Below are the code and all the weights of a small trained network. Each question names an input and a target symbol and asks about switching units off, where a switched-off unit gives its printed mean instead of its output.

import numpy as np


def w(rows, s, z=0):
    codes = np.array(rows[::2]) - 128.0
    scale = np.full(codes.shape[1], s)
    scale[-1] = z or s
    return codes * scale


def norm(h):
    return h / np.sqrt((h * h).mean(-1, keepdims=True) + 1e-5)


def f(y):
    return y / 2 * (1 + np.tanh(0.7978845608 * (y + 0.044715 * y**3)))


def softmax(a):
    e = np.exp(a - a.max(-1, keepdims=True))
    return e / e.sum(-1, keepdims=True)


def log_softmax(a):
    a = a - a.max(-1, keepdims=True)
    return a - np.log(np.exp(a).sum(-1, keepdims=True))


def net(x, mask):
    ids = ['αβγεζηθλμξπστφψω'.index(c) for c in x.split()]
    T = len(ids)
    res = E[ids] + P[:T]
    r = norm(res)
    for j in range(2):
        rows = slice(3 * j, 3 * j + 3)
        q, k, v = (r @ M[0][rows].T for M in (Q, K, V))
        z = softmax(np.where(np.tri(T) > 0, q @ k.T / 3**0.5, -1e9)) @ v
        o = O[0][rows]
        res = res + np.where(mask[j], z, o[:, -1]) @ o[:, :-1]
    y = f(norm(res) @ A[0][:, :-1].T + A[0][:, -1])
    res = res + np.where(mask[2:18], y, B[0][:, -1]) @ B[0][:, :-1]
    return log_softmax(norm(res)[-1] @ U[:, :-1].T + U[:, -1])


Q, K, V, O, A, B = {}, {}, {}, {}, {}, {}
E = w([
[151,92,106],'α',
[164,107,116],'β',
[156,150,115],'γ',
[167,106,118],'ε',
[151,93,106],'ζ',
[99,129,113],'η',
[152,94,107],'θ',
[219,101,250],'λ',
[152,92,107],'μ',
[110,124,110],'ξ',
[154,92,111],'π',
[153,91,107],'σ',
[165,107,117],'τ',
[153,94,109],'φ',
[111,124,109],'ψ',
[128,71,181],'ω',
],0.019)
P = w([
[97,92,1],'0',
[167,66,44],'1',
[169,78,82],'2',
[171,85,111],'3',
[165,93,133],'4',
[156,99,148],'5',
[137,111,153],'6',
[117,117,163],'7',
[92,132,172],'8',
[62,135,155],'9',
],0.0087)
Q[0] = w([
[137,254,56],'h0',
[135,43,155],'h0',
[218,154,30],'h0',
[134,29,21],'h1',
[138,130,135],'h1',
[219,71,65],'h1',
],0.0094)
K[0] = w([
[134,152,9],'h0',
[109,88,179],'h0',
[92,41,56],'h0',
[159,154,225],'h1',
[155,140,101],'h1',
[191,220,189],'h1',
],0.011)
V[0] = w([
[254,93,150],'h0',
[103,33,121],'h0',
[124,92,46],'h0',
[143,87,96],'h1',
[105,30,155],'h1',
[217,88,93],'h1',
],0.0074)
O[0] = w([
[57,146,2,220],'h0',
[63,90,109,218],'h0',
[79,158,145,213],'h0',
[100,194,154,191],'h1',
[21,118,228,168],'h1',
[52,175,91,255],'h1',
],0.0066,0.007)
A[0] = w([
[251,101,99,239],'n0',
[139,86,138,98],'n1',
[169,230,118,226],'n2',
[133,124,155,88],'n3',
[110,66,194,78],'n4',
[98,171,149,173],'n5',
[126,108,106,134],'n6',
[120,151,149,141],'n7',
[77,115,80,177],'n8',
[87,182,133,93],'n9',
[140,80,136,121],'n10',
[159,236,119,171],'n11',
[221,118,165,253],'n12',
[184,107,151,120],'n13',
[111,127,130,13],'n14',
[155,84,138,200],'n15',
],0.015,0.0052)
B[0] = w([
[254,170,101,129],'n0',
[99,170,169,122],'n1',
[171,141,75,138],'n2',
[98,126,112,118],'n3',
[174,235,82,128],'n4',
[190,96,96,150],'n5',
[135,140,164,148],'n6',
[144,93,105,127],'n7',
[187,130,159,249],'n8',
[183,86,146,148],'n9',
[117,177,165,126],'n10',
[177,161,43,136],'n11',
[173,56,131,126],'n12',
[144,71,144,121],'n13',
[115,64,112,120],'n14',
[155,199,175,130],'n15',
],0.0091,0.014)
U = w([
[109,147,127,78],'α',
[121,136,112,57],'β',
[242,167,51,194],'γ',
[132,122,109,74],'ε',
[117,136,127,69],'ζ',
[208,89,254,125],'η',
[119,141,130,64],'θ',
[233,142,202,132],'λ',
[104,134,122,82],'μ',
[156,128,177,76],'ξ',
[43,80,100,178],'π',
[94,131,125,116],'σ',
[119,132,107,67],'τ',
[83,121,114,108],'φ',
[159,114,178,99],'ψ',
[93,216,213,254],'ω',
],0.011,0.0064)

Each question gives the input, a string of symbols that net reads in full, and the target symbol t.
The units are the heads (3 rows each of Q, K, V and O) and the neurons (one row each of A and B). Each row of codes is followed by its name. A weight is (code - 128) times the scale printed after its matrix; where a second scale follows, it is the last column's (O, A, B and U).
mask holds one flag per unit, heads first, then neurons. A switched-off unit (its flag False) gives its mean, the last column of its rows in O or B, instead of its output. The means were averaged over made-up inputs and are rounded, as every weight is.
A unit's drop is (log p(t) with every unit on - log p(t) with that unit switched off) / (log p(t) with every unit on - log p(t) with every unit switched off).
The circuit of an input: a set's keep is (log p(t) with only the set's units on - log p(t) with every unit switched off) / (log p(t) with every unit on - log p(t) with every unit switched off). Starting from the 12 units with the biggest drops (on a tie, the unit counted first), units are removed one at a time, each time the one whose removal leaves the highest keep (on an exact tie, the one counted first), for as long as the keep stays at least 0.8.
circuit, biggest first: the units of the circuit, biggest drop first
unit that matters most: the unit with the biggest drop
k most important neurons: the k neurons with the biggest drops, biggest first
heads that matter: for each layer, one digit per head in row order, 1 if its drop is at least 0.15 and else 0, layers parted by /
input θ γ γ η π η η η, target η: circuit, biggest first : [h0; n9]
input η φ π ε, target η: heads that matter : 00
input π π τ ω π α ζ, target π: heads that matter : 10
input φ λ π π π ψ, target π: circuit, biggest first : [h1; n4]
input π ψ π π π π φ ω φ, target ω: circuit, biggest first : [h1; n4]
input ξ π η γ η π, target η: 3 most important neurons : [n11; n4; n2]
input ω γ π π σ σ σ θ ω π, target ω: heads that matter : 11
input γ λ π π γ π θ, target π: heads that matter : 10
input ψ π π σ ψ π π η γ φ, target γ: heads that matter : 01
input φ ε η ω ω φ, target ω: heads that matter : 01
input π γ ψ π π η γ γ ξ, target γ: unit that matters most : h0
input γ γ π γ π η π, target η: circuit, biggest first : [n11; n2]
input τ η φ φ φ π γ η, target γ: circuit, biggest first : [h0; n5]
input ε σ π π ω φ β ω γ ζ, target γ: heads that matter : 11
input γ μ η ε, target η: circuit, biggest first : [n11; h0; n2; n5]
input μ σ ω α η π α, target π: heads that matter : 10
input τ γ γ π η π π η ψ, target η: heads that matter : 11
input η ω β φ σ π π β γ, target γ: heads that matter : 00
input γ π η π π η α, target η: circuit, biggest first : [h0; n11]
input σ π π π π π, target π: heads that matter : 10
input θ ξ π π π σ π σ, target π: unit that matters most : h0
input θ π σ π ω π π μ γ σ, target γ: circuit, biggest first : [h1]
input φ π σ, target π: heads that matter : 00
input μ π π π π α, target π: heads that matter : 10
input λ φ σ π φ, target π: 2 most important neurons : [n9; n5]
